(in the rows, 128 means zero)
Known rows:
zatedri: [144 114 189 123 122 157 148 188 150 141 131 111 151 164 146 145 112 148
  90 149 156 128 158 137 143 115 217 162 108 152 120 140  94 121 149 128
 188  79 138 154  93 168 107]
brapo: [121 100 166 156 164 152 181 144 150 115 132 133 128 174 151 107 135 148
 100 174 159  70 135 170 122 147 194 204 115 135 114 128  33 127 159 108
 200 129 103 147  89 146  88]
zadredra: [147 109 186 144 140 146 165 178 139 122 138 128 136 179 123 120 110 158
 119 139 186 123 153 147 124 118 216 185 109 123 124 135  84 118 148 137
 179 108 128 135  83 171  79]
pozor: [123 110 162 139 169 132 149 134 123  76 146 101 139 113 134 111  95 149
 142 186 150 122 105 162 109 112 167 203 128 130 101 177  75 144 162 115
 168 118  63 144 147 150  73]
dutrus: [ 97 132 161 131 123 174 187 120 157  93 133 127 187 163 152 151 101 136
  96 200 136 117  98 148  99 106 186 137 140 170  71 153  83 152 142  99
 183 106 139 144 122 114 133]
funa: [151 116 177 111 130 150 162 186 143 149 119 103 161 165 127 160  98 148
 106 129 156 148 154 131 149 107 219 166 103 156 121 138  86 138 144 126
 186  95 145 153 103 156 109]
neba: [129 102 173 149 122 141 143 179 162 130 128 104 111 163 124 137 116 135
 103 132 175 149 154 154 129 121 216 159 128 148 127 127 104 135 148 161
 168 105 134 133 105 169 110]
pudil: [149 109 188 133 138 140 164 189 140 127 138 128 139 182 114 130  99 161
 129 138 186 133 139 139 115 113 215 174 113 127 122 135  98 127 152 133
 178 108 125 128  95 166  75]
drilo: [153 112 176 124 122 137 176 202 166 141 122 115 119 165 114 124  91 172
 109 136 164 138 144 145 135  95 202 173 132 156 126 156  82 135 115 156
 185 108 149 156 103 157  91]
bokem: [131 105 172 144 123 141 144 180 163 132 125 103 108 168 129 136 116 140
 101 136 177 145 152 151 127 123 220 157 127 151 123 122 107 136 149 164
 173 108 133 133 107 170 109]
drogon: [ 78 117 153 150 114 159 172 121 182  80 129 131 136 187 141 151 118 143
  94 195 162 100  90 153  77 127 205 134 160 183  58 133  93 159 155 143
 180 137 146 123 142 116 141]
brugrer: [145 114 188 119 122 157 149 191 150 141 127 109 153 162 140 147 106 147
  95 146 156 134 155 135 144 114 215 161 108 152 120 142  95 124 147 126
 184  82 139 153  95 166 107]
tribris: [146 110 186 131 113 139 162 208 168 135 129 124 113 165 121 120  99 171
 101 145 163 130 141 148 129 100 198 169 139 154 126 156  87 127 122 155
 183  99 146 153  99 166  89]
reron: [ 98  76 183 134 126 125 156 175 161 106 152 149 134 173 149 129 135 167
 114 164 155  53 112 159  83 144 204 197 140 155 108 147  40 141 185 113
 202 114 114 112 123 135  79]
baredra: [126 105 174 153 123 143 149 175 162 127 126 103 113 163 121 134 115 133
 100 128 177 153 158 158 135 119 219 160 126 147 127 126 100 132 144 158
 168 109 135 136 102 169 114]
fitrir: [126 105 173 150 122 142 147 176 163 125 128 106 113 165 124 136 116 137
 102 131 180 151 155 153 130 121 219 157 129 151 124 125 103 131 145 160
 168 110 137 134 104 169 114]
sograbro: [126 112 176 151 126 141 148 179 164 131 122 104 111 172 115 143 107 135
 106 134 178 155 146 149 130 116 214 153 128 149 125 124 110 138 147 156
 169 112 129 133 108 167 112]
tudrumin: [140 115 190 125 115 160 155 180 146 128 132 112 160 159 132 149 103 146
  97 142 156 140 152 138 142 107 215 158 111 147 115 147  99 122 141 125
 177  82 145 148  94 162 113]
flefo: [ 81 107 157 177 126 159 181 102 168  64 137 122 131 154 119 134 119 120
  90 165 158 117 122 178 115 127 202 163 141 150  77 158  64 134 133 131
 158 136 136 131 121 126 154]
rober: [148 108 188 142 141 146 167 176 140 118 138 128 138 178 117 122 107 156
 122 136 187 127 150 146 125 113 219 184 110 121 123 137  89 117 144 134
 176 110 127 133  86 169  79]
plitul: [127 113 171 144 120 145 149 174 166 126 122 106 117 176 124 142 109 139
 105 143 180 155 141 146 118 113 216 143 134 155 114 122 119 141 147 160
 169 111 139 133 111 165 114]

Facts:
baredra	Θ	a; bedrilik	Θ	b; beskom	Θ	a; bigrus	Θ	a; bogral	Θ	a; bokem	Θ	a; bosadre	Θ	d
brafu	Θ	a; branati	Θ	b; brapo	Θ	d; brepo	Θ	a; bripla	Θ	d; brivifa	Θ	a; brodopur	Θ	c
brogik	Θ	c; brogra	Θ	a; broso	Θ	c; brufen	Θ	c; brugrer	Θ	b; bruma	Θ	c; bruplutruk	Θ	a
daplil	Θ	c; dedre	Θ	b; digri	Θ	a; dogrir	Θ	a; doli	Θ	a; drabron	Θ	b; draflur	Θ	c
dreplel	Θ	b; dreplo	Θ	a; driflol	Θ	a; drikesur	Θ	a; drilo	Θ	c; drogon	Θ	a; droklos	Θ	a
dropur	Θ	c; dutrus	Θ	b; fafla	Θ	a; fati	Θ	b; faver	Θ	a; favum	Θ	b; fiskik	Θ	a
fitrir	Θ	a; fivom	Θ	c; flabres	Θ	a; flagekas	Θ	d; flefo	Θ	a; flevu	Θ	d; flezos	Θ	c
flibi	Θ	a; flipan	Θ	b; flogak	Θ	a; flotestek	Θ	c; fluta	Θ	c; flutan	Θ	a; fubon	Θ	d
funa	Θ	b; fupan	Θ	a; gado	Θ	c; gagrul	Θ	a; geklu	Θ	b; gemil	Θ	c; gepleran	Θ	b
geskem	Θ	b; goflal	Θ	a; goflis	Θ	a; goro	Θ	c; gralagruk	Θ	a; grebuk	Θ	a; griton	Θ	a
grozem	Θ	c; grusuk	Θ	a; gugranan	Θ	b; gustur	Θ	a; kesul	Θ	b; kiklo	Θ	a; kladon	Θ	d
klaga	Θ	a; klesul	Θ	a; klezan	Θ	a; klokar	Θ	a; kloski	Θ	b; klusik	Θ	a; kluzu	Θ	b
letin	Θ	b; ligrastik	Θ	b; lolu	Θ	c; luflol	Θ	a; lupu	Θ	c; matun	Θ	d; meskar	Θ	d
mezes	Θ	c; mogrik	Θ	a; monu	Θ	a; mupi	Θ	b; nanubri	Θ	a; neba	Θ	a; nebra	Θ	b
nikun	Θ	b; nodos	Θ	b; noflurus	Θ	c; nolas	Θ	a; noni	Θ	a; nugrik	Θ	a; nuper	Θ	b
paskil	Θ	c; pebre	Θ	a; pelil	Θ	d; pigre	Θ	a; pitrim	Θ	a; plafar	Θ	c; plara	Θ	a
pleben	Θ	b; pliple	Θ	c; pliskis	Θ	b; plitul	Θ	a; ploskur	Θ	a; ploste	Θ	c; pobudra	Θ	a
pozor	Θ	d; pudil	Θ	d; pugrum	Θ	a; reflim	Θ	b; reku	Θ	a; reron	Θ	d; restedruk	Θ	a
rinin	Θ	c; rober	Θ	d; ruvo	Θ	b; sapuza	Θ	a; saski	Θ	b; seklar	Θ	a; semo	Θ	a
siki	Θ	a; sinen	Θ	a; sipul	Θ	d; sizon	Θ	b; skalos	Θ	c; skeke	Θ	a; skidum	Θ	a
skisudrum	Θ	b; skita	Θ	b; skizal	Θ	d; sobro	Θ	a; sograbro	Θ	a; stapligre	Θ	b; stivil	Θ	a
stonave	Θ	c; stovek	Θ	a; stuflo	Θ	a; teflir	Θ	d; tiso	Θ	b; trafle	Θ	a; traliva	Θ	a
trevuvi	Θ	a; trezi	Θ	a; tribris	Θ	c; trodol	Θ	b; trogor	Θ	a; trosabos	Θ	a; trupla	Θ	d
truski	Θ	b; tudrumin	Θ	b; tufliga	Θ	b; tutul	Θ	a; vafolim	Θ	b; vestiplan	Θ	d; votak	Θ	d
vurun	Θ	a; zadredra	Θ	d; zatedri	Θ	b; zatrar	Θ	b; zegrar	Θ	a; zeskel	Θ	a; ziklis	Θ	a
zulok	Θ	c; zutudo	Θ	c; bedrilik	λ	flipan; bedrilik	λ	skizal; bedrilik	λ	brafu; bedrilik	λ	skisudrum; bogral	λ	dreplo
branati	λ	bokem; branati	λ	goflis; branati	λ	nugrik; branati	λ	broso; branati	λ	zatedri; branati	λ	kesul; branati	λ	geskem
brapo	λ	pelil; brapo	λ	mupi; brapo	λ	zatedri; brapo	λ	bosadre; brapo	λ	zadredra; brapo	λ	flezos; brapo	λ	geskem
brogra	λ	siki; brogra	λ	fati; brogra	λ	sograbro; brogra	λ	geklu; bruma	λ	brepo; bruma	λ	brugrer; bruma	λ	geskem
daplil	λ	drikesur; dreplel	λ	beskom; dreplel	λ	nugrik; dreplel	λ	neba; dreplel	λ	skalos; dreplel	λ	nuper; dreplel	λ	goflal
dreplel	λ	nanubri; dreplel	λ	pliple; drogon	λ	saski; drogon	λ	kesul; drogon	λ	klesul; drogon	λ	dedre; droklos	λ	flipan
dutrus	λ	kluzu; dutrus	λ	klesul; favum	λ	klusik; favum	λ	nugrik; favum	λ	goro; favum	λ	pleben; fivom	λ	fubon
fivom	λ	faver; fivom	λ	flezos; flefo	λ	flagekas; flefo	λ	tudrumin; flefo	λ	nanubri; flefo	λ	fupan; flefo	λ	klesul
flogak	λ	zulok; flogak	λ	flagekas; flogak	λ	fubon; flutan	λ	reku; flutan	λ	draflur; flutan	λ	zegrar; gado	λ	trupla
gado	λ	stonave; gado	λ	skita; gado	λ	gustur; gagrul	λ	nuper; gagrul	λ	grebuk; gagrul	λ	siki; gagrul	λ	plafar
gagrul	λ	brafu; gagrul	λ	drikesur; grusuk	λ	doli; grusuk	λ	zutudo; grusuk	λ	trafle; grusuk	λ	broso; gugranan	λ	mupi
gugranan	λ	tutul; gugranan	λ	noni; klezan	λ	fiskik; klezan	λ	skizal; klezan	λ	funa; klezan	λ	drilo; kloski	λ	flevu
kloski	λ	noflurus; ligrastik	λ	flagekas; ligrastik	λ	restedruk; ligrastik	λ	saski; ligrastik	λ	goflal; ligrastik	λ	reflim; ligrastik	λ	fitrir
lolu	λ	funa; lolu	λ	skidum; matun	λ	ziklis; matun	λ	doli; matun	λ	kiklo; matun	λ	nanubri; mogrik	λ	dreplo
mogrik	λ	bigrus; nebra	λ	doli; nebra	λ	lupu; nebra	λ	klaga; nebra	λ	skalos; nebra	λ	skisudrum; pebre	λ	brivifa
pebre	λ	fiskik; pebre	λ	trezi; plara	λ	restedruk; plara	λ	pliskis; plara	λ	meskar; plara	λ	gralagruk; plara	λ	brufen
ploskur	λ	driflol; ploskur	λ	flibi; ploskur	λ	vurun; ploskur	λ	skidum; ploste	λ	reku; ploste	λ	digri; ploste	λ	fluta
ploste	λ	nanubri; ploste	λ	flezos; ploste	λ	bigrus; pobudra	λ	brodopur; pobudra	λ	trupla; pobudra	λ	nikun; pobudra	λ	bripla
pozor	λ	doli; pozor	λ	pugrum; pozor	λ	gemil; pozor	λ	noflurus; reron	λ	teflir; reron	λ	nugrik; reron	λ	saski
reron	λ	nuper; reron	λ	tribris; reron	λ	flipan; reron	λ	grozem; reron	λ	letin; rinin	λ	flibi; rinin	λ	fati
rinin	λ	kladon; rinin	λ	trogor; rinin	λ	mezes; sapuza	λ	plitul; sapuza	λ	kesul; sapuza	λ	geklu; sapuza	λ	klesul
seklar	λ	trafle; seklar	λ	pigre; seklar	λ	tutul; semo	λ	rober; semo	λ	fluta; semo	λ	flagekas; semo	λ	luflol
semo	λ	baredra; semo	λ	zadredra; sinen	λ	dogrir; sinen	λ	vestiplan; sinen	λ	pitrim; sizon	λ	saski; sizon	λ	ruvo
sizon	λ	klokar; sizon	λ	gepleran; skeke	λ	drabron; skeke	λ	fafla; skeke	λ	tutul; skeke	λ	zegrar; stapligre	λ	fluta
stapligre	λ	nuper; stapligre	λ	paskil; stapligre	λ	brafu; stapligre	λ	skisudrum; stovek	λ	nodos; stovek	λ	zutudo; stovek	λ	vestiplan
stovek	λ	bruplutruk; stuflo	λ	dropur; stuflo	λ	flabres; stuflo	λ	trafle; stuflo	λ	plitul; stuflo	λ	nolas; stuflo	λ	dedre
traliva	λ	rober; traliva	λ	tiso; traliva	λ	flotestek; trevuvi	λ	nodos; trevuvi	λ	mezes; trodol	λ	doli; trodol	λ	brivifa
trodol	λ	votak; trodol	λ	sobro; trosabos	λ	fiskik; truski	λ	monu; truski	λ	pudil; truski	λ	driflol; truski	λ	siki
truski	λ	skizal; truski	λ	brafu; truski	λ	dedre; tufliga	λ	klusik; tufliga	λ	skizal; tufliga	λ	vurun; tufliga	λ	griton
vafolim	λ	lupu; vafolim	λ	ruvo; vafolim	λ	bripla; zatrar	λ	kluzu; zatrar	λ	brogik; zatrar	λ	tutul; zatrar	λ	noflurus
zeskel	λ	trupla; zeskel	λ	sipul; zeskel	λ	broso; zeskel	λ	stivil

Rows:
No name comes twice in this set of rows, the named rows included.
[156 109 185 131 139 139 156 180 134 116 140 119 138 170 119 126 100 162
 133 141 182 133 142 140 118 111 216 182 112 123 117 143 100 125 150 146
 173 107 122 133 101 169  75] | votak
[ 99  89 186 132 121 146 143 157 157  99 145 120 149 131 146 147 126 141
  87 164 120  84 127 163 130 134 200 190 124 159 102 177  45 127 163  93
 189  93 115 144 125 138 125] | dreplel
[124  95 177 144 115 139 135 186 165 131 132 108 106 167 139 134 127 143
  94 135 177 131 155 153 119 129 224 161 133 160 124 124  98 133 158 166
 178 105 136 130 110 170 110] | nugrik
[138 102 158 137 127 136 152 173 158 131 121  95 118 161 126 136 115 139
 110 124 177 157 154 150 131 118 221 162 123 152 125 128  95 142 141 170
 170 115 140 135 112 162 111] | trezi
[ 90 111 132 164 154 149 177 145 160 144 117 103 126 150 169 101 131 105
 101 178 149 134 129 187 116 127 155 160 154 160 140 106  59 173 155 119
 190 118  87 142 103 137  97] | skeke
[158  92 122 108 137 123 173 162 147 144 108  82 134 159 133 145 112 145
 121 105 182 164 163 141 133 118 233 178 113 166 121 131  69 161 133 191
 173 136 161 134 126 146 119] | fiskik
[ 77  74 160 144 121 121 143 177 178 126 133 116 113 153 144 140 140 135
 107 145 140  98 117 172 105 144 195 176 155 175 125 137  46 166 180 123
 192 120 110 115 140 133 109] | droklos
[115 107 172 164 145 151 192 151 181 109 122 124 107 151 120 111 115 147
  82 164 137  94 134 180 151 121 178 198 133 147 114 166  20 123 113 109
 195 129 123 168  95 138 116] | fivom
[151 126 192 133 128 138 155 203 166 132 123 111 102 158 110 123  86 173
 100 154 163 136 139 145 142  97 192 169 132 154 118 159  99 126 122 151
 185 106 127 169 107 172  85] | zutudo
[ 99 116 162 165 161 141 155 150 174 114 113  96  99 161 118 145 118 130
  95 166 152 117 117 166 136 139 189 173 125 158 103 125  70 149 160 118
 187 140  94 150 132 144 126] | sinen

Now the same nodes, written a new way:
Known rows:
bogral: [117 111 147 148 123 125 129 128 150 148 114  77 131 112 102]
sobro: [133 158 134 131 105 116 129 180 161 155 101 115 118 136 122]
bruplutruk: [124 135 137 110 137 103 126 155 153 129  88  99  98 150 145]
skeke: [148  84 165 134 143  64 139 130 158 162 129  79 168  94  89]
noflurus: [162 161 157  94 104  82 157 154 131 119 108 185 172 181 150]
flagekas: [123 183 101 124 119 182 172  47 145 120 126 151 134 157 157]
flevu: [134 145  94 116 142  95 183 120 163 142 110 158 152 140 146]
ziklis: [143 170 139 126  94 122 133 148 163 165 130 114 128 138 128]
truski: [ 87  55 108 154 176 112 105 159  71 144 177 146 166  54  88]
stapligre: [127  94 120 194 145 147 118 131  96 152 182 144 166  53  68]
brufen: [134 125 151 134  99 156 136 120 112  91 116 157 131 164 124]
vurun: [ 60 141 125  99 119 149 123 175 112 143 107  97 105 138 154]
gepleran: [157 153 100 143 141 146 102 126 106 111 143 166 101 129 125]
teflir: [127 122  72 121 103 169 152 101 143 125 163 166 122 116 150]
goflal: [137 175 136 106  92 177 113 114 151 139 160 117 106 134 148]
pudil: [ 67 116  73 112 132 143 167 132 117 137 131 164 145 125 161]
trodol: [167 102 114 188 140  80 125 173 127 157 134 155 167  92  51]
meskar: [121 131  86 140 129 155 174  92 145 128 115 149 117 141 145]
nikun: [159 149  82 166 154 129  95 136 113  99  95 152  76 158 115]
brapo: [128  45 125 160 165 125 185  45 144 107 123  98 164  87  79]
trupla: [151 133  60 138 141 147 160 114 166  82  76 161  56 180 146]

Rows:
No name comes twice in this set of rows, the named rows included.
[182  95 104 191 139 107 106 162 121 151 166 164 156  71  57] | nebra
[ 99  71 136 137 150 100 126 160 133 129 101  77 117 106 111] | trevuvi
[119  74 154 133 103 137 138 139 101 108 151 164 156 119 108] | daplil
[133 164 149 103 114 145 125 103 146 148 142  99 120 128 141] | fupan
[ 74 152 109 122 181 118 102 140  73 115 116 144 123 140 156] | fati
[164 171  90 149 135 145  97 129 113 107 134 177  92 143 132] | ruvo
[133 144 141 113 140 136 114 103 146 122 114  89 101 144 147] | brepo
[163  74  91 156 131  71 184 135 179 152 128 158 178  96  85] | pozor
[ 62 153 118  77 123 149 112 156 117 141 144 110 110 135 184] | siki
[159  84  99 171 115 107 188 116 174 155 142 157 165  84  75] | matun
[100 117 140 108  84 155 137 145  92 109 152 174 148 133 153] | plafar
[169 131 139  95 118 120 122 128 123  67 112 177 100 187 151] | broso
[ 60 109  74 118 148 129 166 121 122 110  90 140 125 145 155] | kladon
[161  83 121 189 150 153  95  93 105 124 180 132 143  62  64] | ligrastik

